Below are the code and all the weights of a small trained network. Each question names an input and a class and asks about switching units off, where a switched-off unit gives its printed mean instead of its output.

import numpy as np


def w(rows, s, z=0):
    codes = np.array(rows[::2]) - 128.0
    scale = np.full(codes.shape[1], s)
    scale[-1] = z or s
    return codes * scale


def f(y):
    return np.maximum(y, 0)


def log_softmax(a):
    a = a - a.max(-1, keepdims=True)
    return a - np.log(np.exp(a).sum(-1, keepdims=True))


def net(x, mask):
    res = np.array(x, float).reshape(1, 6) / 4 @ E
    y = f(res @ A[0][:, :-1].T + A[0][:, -1])
    res = res + np.where(mask, y, B[0][:, -1]) @ B[0][:, :-1]
    return log_softmax(res[-1] @ U[:, :-1].T + U[:, -1])


A, B = {}, {}
E = w([
[161,2,104,81,205,152],'x0',
[199,207,21,33,145,133],'x1',
[135,139,191,89,93,254],'x2',
[124,129,125,129,126,130],'x3',
[194,119,71,230,142,180],'x4',
[162,47,108,103,1,91],'x5',
],0.0099)
A[0] = w([
[99,128,178,172,178,121,114],'neuron 1',
[103,161,154,124,83,100,136],'neuron 2',
[126,155,111,156,117,59,114],'neuron 3',
[163,145,67,62,156,140,39],'neuron 4',
[122,130,87,138,132,90,7],'neuron 5',
[151,149,82,93,126,127,52],'neuron 6',
[164,76,102,133,147,146,136],'neuron 7',
[71,127,131,76,105,126,2],'neuron 8',
[157,123,80,199,116,142,29],'neuron 9',
[81,168,182,69,165,101,96],'neuron 10',
[154,58,127,130,6,77,75],'neuron 11',
[145,116,136,136,140,65,35],'neuron 12',
[127,149,137,159,211,40,208],'neuron 13',
[199,172,114,95,110,110,38],'neuron 14',
[92,110,170,152,107,138,33],'neuron 15',
[138,151,170,77,78,229,48],'neuron 16',
[75,68,169,188,100,85,17],'neuron 17',
[139,169,176,108,148,227,190],'neuron 18',
[105,97,144,65,133,105,113],'neuron 19',
[61,152,156,61,115,88,144],'neuron 20',
[192,137,88,222,116,199,97],'neuron 21',
[87,215,141,206,40,120,167],'neuron 22',
[122,168,104,141,98,126,92],'neuron 23',
[137,130,172,134,112,158,47],'neuron 24',
[117,135,74,136,137,25,61],'neuron 25',
[176,72,105,100,20,108,111],'neuron 26',
[152,21,207,136,191,113,161],'neuron 27',
[118,108,118,147,169,48,28],'neuron 28',
[93,81,143,206,108,133,36],'neuron 29',
],0.012,0.0044)
B[0] = w([
[127,197,118,93,155,181,187],'neuron 1',
[153,125,101,102,141,107,187],'neuron 2',
[182,95,96,159,78,162,193],'neuron 3',
[57,181,95,84,88,148,200],'neuron 4',
[157,131,135,141,92,159,154],'neuron 5',
[67,209,125,70,97,122,172],'neuron 6',
[128,85,112,59,110,57,178],'neuron 7',
[175,119,194,87,118,113,159],'neuron 8',
[182,143,207,86,113,68,172],'neuron 9',
[149,132,163,164,147,98,198],'neuron 10',
[133,173,115,199,213,173,235],'neuron 11',
[134,122,180,132,79,175,162],'neuron 12',
[147,81,119,186,139,187,230],'neuron 13',
[85,167,145,67,101,169,178],'neuron 14',
[124,184,109,100,87,151,165],'neuron 15',
[181,82,126,223,60,196,209],'neuron 16',
[82,171,146,70,112,166,212],'neuron 17',
[185,100,80,178,126,155,226],'neuron 18',
[151,91,177,129,135,11,182],'neuron 19',
[189,132,166,90,149,67,214],'neuron 20',
[203,147,236,62,140,27,212],'neuron 21',
[118,70,2,72,153,51,255],'neuron 22',
[135,97,112,99,139,95,165],'neuron 23',
[137,124,115,134,89,158,152],'neuron 24',
[207,124,148,147,82,221,216],'neuron 25',
[155,164,110,177,210,153,224],'neuron 26',
[107,132,57,47,121,129,229],'neuron 27',
[169,111,139,173,57,189,187],'neuron 28',
[93,175,147,61,90,138,191],'neuron 29',
],0.008,0.013)
U = w([
[160,75,153,159,37,197,95],'0',
[61,228,155,78,72,169,92],'1',
[166,126,245,110,131,72,104],'2',
[113,50,53,92,132,108,122],'3',
[130,194,139,176,247,183,114],'4',
[128,116,137,126,117,142,249],'5',
[87,99,141,166,126,108,125],'6',
],0.012,0.015)

Each question gives the input, the list of numbers given to net, and the class t.
The units are the neurons (one row each of A and B). Each row of codes is followed by its name. A weight is (code - 128) times the scale printed after its matrix; where a second scale follows, it is the last column's (A, B and U).
mask holds one flag per neuron, in row order. A switched-off neuron (its flag False) gives its mean, the last column of its row in B, instead of its output. The means were averaged over made-up inputs and are rounded, as every weight is.
A unit's drop is (log p(t) with every unit on - log p(t) with that unit switched off) / (log p(t) with every unit on - log p(t) with every unit switched off).
The circuit of an input: a set's keep is (log p(t) with only the set's units on - log p(t) with every unit switched off) / (log p(t) with every unit on - log p(t) with every unit switched off). Starting from the 12 units with the biggest drops (on a tie, the unit counted first), units are removed one at a time, each time the one whose removal leaves the highest keep (on an exact tie, the one counted first), for as long as the keep stays at least 0.8.
units of the circuit, in order: the units of the circuit, biggest drop first
unit that matters most: the unit with the biggest drop
k most important neurons: the k neurons with the biggest drops, biggest first
drop of u: that unit's drop, to one decimal
input [-5,4,-7,-6,2,-4], class 0: unit that matters most	neuron 25
input [6,-4,2,-6,4,7], class 4: units of the circuit, in order	[neuron 11; neuron 26]
input [5,8,7,-2,8,1], class 1: 3 most important neurons	[neuron 4; neuron 6; neuron 14]
input [-1,-3,-2,-8,3,8], class 4: 2 most important neurons	[neuron 11; neuron 26]
input [6,5,7,-7,2,-7], class 0: 3 most important neurons	[neuron 16; neuron 18; neuron 22]
input [-2,1,-3,-4,-5,4], class 2: 2 most important neurons	[neuron 20; neuron 19]
input [-7,-3,-2,-4,-6,-2], class 3: 2 most important neurons	[neuron 22; neuron 21]
input [6,-6,-5,-7,-4,8], class 4: 3 most important neurons	[neuron 11; neuron 26; neuron 22]
input [-5,-6,-6,-5,-5,-5], class 0: 2 most important neurons	[neuron 13; neuron 28]
input [3,7,4,-1,5,2], class 1: units of the circuit, in order	[neuron 4; neuron 6]
input [6,-6,-4,1,-4,3], class 1: units of the circuit, in order	[neuron 17; neuron 22; neuron 27]
input [-8,-8,-2,-1,3,7], class 1: 2 most important neurons	[neuron 17; neuron 29]
input [0,5,-2,-6,6,2], class 2: 2 most important neurons	[neuron 21; neuron 9]
input [3,-2,8,-2,-3,-8], class 0: 2 most important neurons	[neuron 16; neuron 11]
input [4,3,-6,0,-8,2], class 2: unit that matters most	neuron 19
input [7,-7,5,5,8,-6], class 2: 2 most important neurons	[neuron 21; neuron 22]
input [6,7,-4,7,-2,8], class 4: 2 most important neurons	[neuron 26; neuron 11]
input [-6,-1,1,-3,6,-1], class 2: 2 most important neurons	[neuron 21; neuron 9]
input [-2,-3,3,-3,5,6], class 4: 2 most important neurons	[neuron 11; neuron 26]
input [4,2,4,-1,2,7], class 4: units of the circuit, in order	[neuron 26; neuron 11]
input [-2,-2,0,-2,5,-1], class 2: units of the circuit, in order	[neuron 21]
input [-5,5,5,0,-2,-2], class 0: 3 most important neurons	[neuron 16; neuron 18; neuron 27]
input [-7,-2,6,-2,-5,5], class 3: drop of neuron 2	0.1
input [4,1,-6,-5,-8,5], class 2: drop of neuron 20	0.2
input [-6,8,-4,7,0,-7], class 1: drop of neuron 6	0.5
input [-7,-2,-6,-2,1,-6], class 3: drop of neuron 29	0.0
input [6,-3,2,2,-3,0], class 3: units of the circuit, in order	[neuron 27]
input [2,4,4,7,2,7], class 4: units of the circuit, in order	[neuron 26; neuron 11]
